Below are the code and all the weights of a small trained network. Each question names an input and a target symbol and asks about switching units off, where a switched-off unit gives its printed mean instead of its output.

import numpy as np


def w(rows, s, z=0):
    codes = np.array(rows[::2]) - 128.0
    scale = np.full(codes.shape[1], s)
    scale[-1] = z or s
    return codes * scale


def norm(h):
    return h / np.sqrt((h * h).mean(-1, keepdims=True) + 1e-5)


def f(y):
    return y / 2 * (1 + np.tanh(0.7978845608 * (y + 0.044715 * y**3)))


def softmax(a):
    e = np.exp(a - a.max(-1, keepdims=True))
    return e / e.sum(-1, keepdims=True)


def log_softmax(a):
    a = a - a.max(-1, keepdims=True)
    return a - np.log(np.exp(a).sum(-1, keepdims=True))


def net(x, mask):
    ids = ['ΓΔΠΨΩαεζημτ'.index(c) for c in x.split()]
    T = len(ids)
    res = E[ids] + P[:T]
    u = 0
    for l in range(2):
        r = norm(res)
        for j in range(2):
            rows = slice(3 * j, 3 * j + 3)
            q, k, v = (r @ M[l][rows].T for M in (Q, K, V))
            z = softmax(np.where(np.tri(T) > 0, q @ k.T / 3**0.5, -1e9)) @ v
            o = O[l][rows]
            res = res + np.where(mask[u + j], z, o[:, -1]) @ o[:, :-1]
        u += 2
        y = f(norm(res) @ A[l][:, :-1].T + A[l][:, -1])
        res = res + np.where(mask[u : u + 12], y, B[l][:, -1]) @ B[l][:, :-1]
        u += 12
    return log_softmax(norm(res)[-1] @ U[:, :-1].T + U[:, -1])


Q, K, V, O, A, B = {}, {}, {}, {}, {}, {}
E = w([
[116,77,110,163,77,81],'Γ',
[102,169,120,191,130,129],'Δ',
[137,182,90,95,193,99],'Π',
[146,121,124,147,153,54],'Ψ',
[98,114,181,210,81,163],'Ω',
[161,60,97,169,100,160],'α',
[69,133,140,90,134,105],'ε',
[136,10,115,114,148,126],'ζ',
[126,126,130,153,108,209],'η',
[145,105,197,193,239,152],'μ',
[104,154,149,199,107,128],'τ',
],0.013)
P = w([
[253,73,151,57,142,19],'0',
[116,167,104,162,157,116],'1',
[115,143,90,146,170,132],'2',
[98,135,81,136,174,142],'3',
[91,137,70,125,174,153],'4',
[99,129,66,138,198,141],'5',
],0.0058)
Q[0] = w([
[142,126,158,101,63,120],'L0H0',
[148,123,136,71,4,67],'L0H0',
[119,157,123,159,160,145],'L0H0',
[47,94,101,157,191,119],'L0H1',
[102,128,172,93,64,159],'L0H1',
[124,98,149,115,92,113],'L0H1',
],0.015)
K[0] = w([
[112,158,69,97,83,166],'L0H0',
[81,146,23,138,9,114],'L0H0',
[185,148,174,134,191,125],'L0H0',
[57,80,83,66,145,188],'L0H1',
[169,177,198,145,180,120],'L0H1',
[102,133,151,173,179,93],'L0H1',
],0.012)
V[0] = w([
[97,109,255,102,192,164],'L0H0',
[190,149,99,117,77,193],'L0H0',
[117,116,173,73,60,102],'L0H0',
[173,135,81,228,169,121],'L0H1',
[101,137,186,157,182,37],'L0H1',
[153,174,121,117,151,153],'L0H1',
],0.0074)
O[0] = w([
[110,181,254,139,67,122,147],'L0H0',
[166,83,89,147,141,48,2],'L0H0',
[97,129,92,188,109,112,28],'L0H0',
[194,131,82,184,173,126,254],'L0H1',
[78,123,152,189,178,34,135],'L0H1',
[114,139,106,92,155,126,88],'L0H1',
],0.0055,0.0033)
A[0] = w([
[147,103,25,152,45,115,3],'L0N0',
[192,255,145,92,142,176,156],'L0N1',
[185,90,160,54,64,116,9],'L0N2',
[76,102,36,149,125,63,164],'L0N3',
[221,164,195,127,75,150,124],'L0N4',
[79,119,76,186,63,195,137],'L0N5',
[21,45,127,165,234,152,91],'L0N6',
[104,170,142,127,83,43,120],'L0N7',
[86,163,115,118,156,144,107],'L0N8',
[241,115,99,174,184,186,156],'L0N9',
[100,147,111,152,116,123,69],'L0N10',
[95,48,198,128,77,140,145],'L0N11',
],0.0063,0.0024)
B[0] = w([
[155,119,198,169,229,177,145],'L0N0',
[9,74,188,228,159,173,191],'L0N1',
[226,209,130,101,76,44,110],'L0N2',
[65,115,143,91,171,254,194],'L0N3',
[132,190,139,118,230,209,142],'L0N4',
[101,105,86,33,220,73,193],'L0N5',
[193,249,98,129,107,136,200],'L0N6',
[59,99,80,177,132,130,132],'L0N7',
[150,52,96,166,108,111,146],'L0N8',
[35,231,138,134,103,92,252],'L0N9',
[171,88,99,120,121,98,126],'L0N10',
[141,183,34,84,75,172,140],'L0N11',
],0.0074,0.0048)
Q[1] = w([
[177,73,185,90,82,145],'L1H0',
[169,192,151,167,163,193],'L1H0',
[194,57,228,162,87,131],'L1H0',
[198,49,155,97,108,178],'L1H1',
[106,173,221,165,161,182],'L1H1',
[88,192,6,82,162,184],'L1H1',
],0.014)
K[1] = w([
[71,119,80,108,159,128],'L1H0',
[86,131,185,143,141,181],'L1H0',
[68,166,23,151,109,172],'L1H0',
[118,165,95,162,153,190],'L1H1',
[102,96,142,36,126,219],'L1H1',
[191,91,251,172,130,77],'L1H1',
],0.015)
V[1] = w([
[92,91,73,26,219,102],'L1H0',
[105,6,129,174,102,103],'L1H0',
[32,116,104,192,199,160],'L1H0',
[65,145,150,142,12,143],'L1H1',
[144,236,125,95,111,47],'L1H1',
[205,150,83,166,71,165],'L1H1',
],0.015)
O[1] = w([
[204,38,181,71,32,224,145],'L1H0',
[5,81,48,110,90,123,95],'L1H0',
[176,187,46,16,38,119,233],'L1H0',
[2,187,174,67,105,139,2],'L1H1',
[185,170,208,162,27,47,188],'L1H1',
[149,226,45,62,141,115,67],'L1H1',
],0.0091,0.0086)
A[1] = w([
[153,31,95,80,105,131,157],'L1N0',
[172,70,136,150,105,58,164],'L1N1',
[107,213,101,175,155,194,140],'L1N2',
[77,129,221,120,133,211,202],'L1N3',
[41,83,145,92,106,121,166],'L1N4',
[68,116,12,121,86,106,47],'L1N5',
[179,213,166,174,107,150,147],'L1N6',
[138,94,106,130,40,154,165],'L1N7',
[128,71,144,131,97,113,47],'L1N8',
[81,149,90,151,142,43,119],'L1N9',
[164,130,138,84,230,111,7],'L1N10',
[184,135,160,136,134,246,192],'L1N11',
],0.011,0.0018)
B[1] = w([
[68,243,189,158,125,194,224],'L1N0',
[33,137,66,77,138,189,217],'L1N1',
[166,66,68,161,137,240,212],'L1N2',
[92,92,179,15,153,109,183],'L1N3',
[151,231,174,83,111,129,158],'L1N4',
[189,30,251,72,159,51,174],'L1N5',
[61,157,161,45,120,220,255],'L1N6',
[115,235,128,192,168,97,216],'L1N7',
[104,151,106,198,143,172,149],'L1N8',
[182,47,134,169,40,90,167],'L1N9',
[209,186,124,104,156,132,157],'L1N10',
[101,59,66,123,118,12,226],'L1N11',
],0.011,0.0058)
U = w([
[240,105,34,143,214,129,120],'Γ',
[76,170,87,233,78,189,67],'Δ',
[103,61,184,179,202,135,223],'Π',
[181,85,120,92,117,2,251],'Ψ',
[57,195,66,152,179,43,176],'Ω',
[147,170,116,118,167,201,42],'α',
[63,168,245,62,92,107,97],'ε',
[203,246,60,55,66,115,88],'ζ',
[77,89,77,20,164,190,164],'η',
[229,217,234,158,222,116,42],'μ',
[224,78,178,152,49,195,124],'τ',
],0.0069,0.0018)

Each question gives the input, a string of symbols that net reads in full, and the target symbol t.
The units are the heads (3 rows each of Q, K, V and O) and the neurons (one row each of A and B). Each row of codes is followed by its name. A weight is (code - 128) times the scale printed after its matrix; where a second scale follows, it is the last column's (O, A, B and U).
mask holds one flag per unit, layer by layer, with each layer's heads first. A switched-off unit (its flag False) gives its mean, the last column of its rows in O or B, instead of its output. The means were averaged over made-up inputs and are rounded, as every weight is.
A unit's drop is (log p(t) with every unit on - log p(t) with that unit switched off) / (log p(t) with every unit on - log p(t) with every unit switched off).
The circuit of an input: a set's keep is (log p(t) with only the set's units on - log p(t) with every unit switched off) / (log p(t) with every unit on - log p(t) with every unit switched off). Starting from the 12 units with the biggest drops (on a tie, the unit counted first), units are removed one at a time, each time the one whose removal leaves the highest keep (on an exact tie, the one counted first), for as long as the keep stays at least 0.8.
circuit, biggest first: the units of the circuit, biggest drop first
unit that matters most: the unit with the biggest drop
top k neurons: the k neurons with the biggest drops, biggest first
top k neurons in layer l: the k neurons of layer l with the biggest drops, biggest first
which heads matter: for each layer, one digit per head in row order, 1 if its drop is at least 0.15 and else 0, layers parted by /
input τ Π Γ Δ η Γ, target Ψ: which heads matter : 01 / 10
input Δ Δ Π Ψ τ Δ, target ζ: circuit, biggest first : [L1H0; L0H1]
input α ζ μ, target ζ: unit that matters most : L0N6
input η α Π Γ Δ, target μ: top 3 neurons : [L0N2; L0N4; L0N9]
input τ μ η α ζ Γ, target Γ: which heads matter : 10 / 10
input Δ Γ Δ Γ μ, target Γ: which heads matter : 00 / 01
input Δ Δ ε Γ ζ, target ζ: which heads matter : 00 / 00
input Ψ Δ η μ Π, target η: top 2 neurons in layer 0 : [L0N1; L0N6]
input Γ Δ τ Ω, target η: top 3 neurons : [L0N5; L0N3; L1N5]
input ζ ε α η, target Π: circuit, biggest first : [L1H0; L0N5; L0N2]
input η Π η Π Π, target μ: top 3 neurons in layer 0 : [L0N2; L0N4; L0N9]
input α Π η, target Γ: which heads matter : 10 / 01
input α Δ η Π, target Γ: which heads matter : 10 / 01
input ε μ μ Π, target ε: which heads matter : 00 / 01
input η Γ Δ Δ τ η, target μ: circuit, biggest first : [L1H0]
input Ψ ζ Δ Π Γ, target Δ: top 2 neurons in layer 0 : [L0N5; L0N1]
input η η Ω μ Δ, target η: which heads matter : 11 / 01
input Γ Π Γ, target η: which heads matter : 10 / 11
input Δ Π Ψ η ε α, target ζ: which heads matter : 10 / 10
input Ω Δ ε, target Ω: unit that matters most : L1H0
input Δ ε η, target ζ: circuit, biggest first : [L0H0; L1H0; L0N5]
input τ Δ ε η, target Ψ: top 2 neurons : [L0N5; L1N5]
input τ ζ Δ ε, target Ψ: which heads matter : 01 / 10
input Π τ η τ τ, target τ: which heads matter : 00 / 11
input ε η ε Γ Ω, target ε: top 2 neurons : [L0N5; L1N3]
input ζ Π α Δ, target Π: which heads matter : 00 / 10
input Δ α ε Π τ, target ζ: unit that matters most : L0H0
